Here is a tiny trained network, its code and every weight. The questions are about switching its units off for an input and a class, where a switched-off unit gives its printed mean instead of its output.

import numpy as np


def w(rows, s, z=0):
    codes = np.array(rows[::2]) - 128.0
    scale = np.full(codes.shape[1], s)
    scale[-1] = z or s
    return codes * scale


def f(y):
    return np.maximum(y, 0)


def log_softmax(a):
    a = a - a.max(-1, keepdims=True)
    return a - np.log(np.exp(a).sum(-1, keepdims=True))


def net(x, mask):
    res = np.array(x, float).reshape(1, 8) / 4 @ E
    y = f(res @ A[0][:, :-1].T + A[0][:, -1])
    res = res + np.where(mask, y, B[0][:, -1]) @ B[0][:, :-1]
    return log_softmax(res[-1] @ U[:, :-1].T + U[:, -1])


A, B = {}, {}
E = w([
[239,81,120,207,166,23,164],'x0',
[118,99,184,160,91,90,158],'x1',
[147,1,105,224,226,168,84],'x2',
[126,139,137,139,106,64,64],'x3',
[136,195,76,74,114,151,166],'x4',
[23,84,154,127,66,130,45],'x5',
[180,194,51,48,112,126,120],'x6',
[129,87,209,93,203,201,234],'x7',
],0.0082)
A[0] = w([
[98,121,125,85,104,131,173,121],'N0',
[139,166,136,138,130,108,112,87],'N1',
[70,152,197,66,111,158,167,67],'N2',
[161,179,71,125,57,33,92,70],'N3',
[77,151,101,167,160,145,130,3],'N4',
[134,165,125,137,123,102,111,55],'N5',
[107,94,115,137,135,177,80,93],'N6',
[84,102,89,112,146,85,158,120],'N7',
[105,156,177,98,116,143,140,26],'N8',
[150,81,167,196,124,134,138,38],'N9',
[110,103,127,141,130,165,96,77],'N10',
[150,52,191,227,171,72,169,104],'N11',
[98,101,124,141,139,161,100,101],'N12',
[87,99,103,102,152,137,107,126],'N13',
[248,169,94,112,190,144,207,81],'N14',
[88,147,176,74,98,156,165,96],'N15',
[185,133,118,133,147,134,153,138],'N16',
[154,163,163,148,162,132,126,80],'N17',
],0.018,0.0046)
B[0] = w([
[128,153,145,121,144,140,165,168],'N0',
[130,132,141,116,103,135,123,148],'N1',
[66,175,137,154,131,129,194,205],'N2',
[187,212,146,97,90,127,83,233],'N3',
[122,129,108,128,121,117,98,138],'N4',
[145,159,93,134,107,121,134,152],'N5',
[81,89,133,110,145,118,47,163],'N6',
[147,157,118,136,139,134,141,134],'N7',
[101,151,125,143,116,144,156,164],'N8',
[160,139,133,191,120,112,131,188],'N9',
[124,139,104,133,165,142,79,153],'N10',
[206,112,158,227,117,127,165,253],'N11',
[114,119,88,145,130,150,81,158],'N12',
[83,103,132,122,132,115,94,152],'N13',
[130,1,104,25,159,119,146,233],'N14',
[75,154,147,142,125,117,184,195],'N15',
[134,77,116,100,143,151,132,173],'N16',
[129,138,98,140,114,136,170,148],'N17',
],0.026,0.024)
U = w([
[179,63,73,66,152,131,155,91],'0',
[219,85,138,254,134,121,110,62],'1',
[55,179,132,141,134,162,173,254],'2',
[86,123,72,197,157,159,10,15],'3',
[188,207,105,78,41,102,76,206],'4',
],0.0063,0.00094)

Each question gives the input, the list of numbers given to net, and the class t.
The units are the neurons (one row each of A and B). Each row of codes is followed by its name. A weight is (code - 128) times the scale printed after its matrix; where a second scale follows, it is the last column's (A, B and U).
mask holds one flag per neuron, in row order. A switched-off neuron (its flag False) gives its mean, the last column of its row in B, instead of its output. The means were averaged over made-up inputs and are rounded, as every weight is.
A unit's drop is (log p(t) with every unit on - log p(t) with that unit switched off) / (log p(t) with every unit on - log p(t) with every unit switched off).
The circuit of an input: a set's keep is (log p(t) with only the set's units on - log p(t) with every unit switched off) / (log p(t) with every unit on - log p(t) with every unit switched off). Starting from the 12 units with the biggest drops (on a tie, the unit counted first), units are removed one at a time, each time the one whose removal leaves the highest keep (on an exact tie, the one counted first), for as long as the keep stays at least 0.8.
circuit, biggest first: the units of the circuit, biggest drop first
k most important neurons: the k neurons with the biggest drops, biggest first
drop of u: that unit's drop, to one decimal
input [-4,-1,-8,0,-1,3,8,-1], class 2: circuit, biggest first : N2
input [6,-5,-4,4,6,5,0,4], class 4: circuit, biggest first : N11, N14
input [5,-2,2,2,5,-5,8,-7], class 0: 2 most important neurons : N14, N16
input [-6,0,-7,5,1,2,2,-2], class 2: 2 most important neurons : N2, N15
input [0,-7,-2,1,-5,0,1,4], class 0: 2 most important neurons : N11, N3
input [8,0,-4,1,-1,-7,3,-6], class 0: 2 most important neurons : N14, N16
input [-1,-8,8,-8,2,2,2,4], class 3: 2 most important neurons : N6, N12
input [-7,-4,5,8,1,-7,-2,2], class 3: 2 most important neurons : N14, N11
input [-2,-7,1,2,3,7,-2,-6], class 3: drop of N6 : 0.2
input [4,-2,3,-4,-2,-2,4,-8], class 4: drop of N3 : 0.9
input [3,1,4,1,7,-4,4,-8], class 4: drop of N3 : 3.2
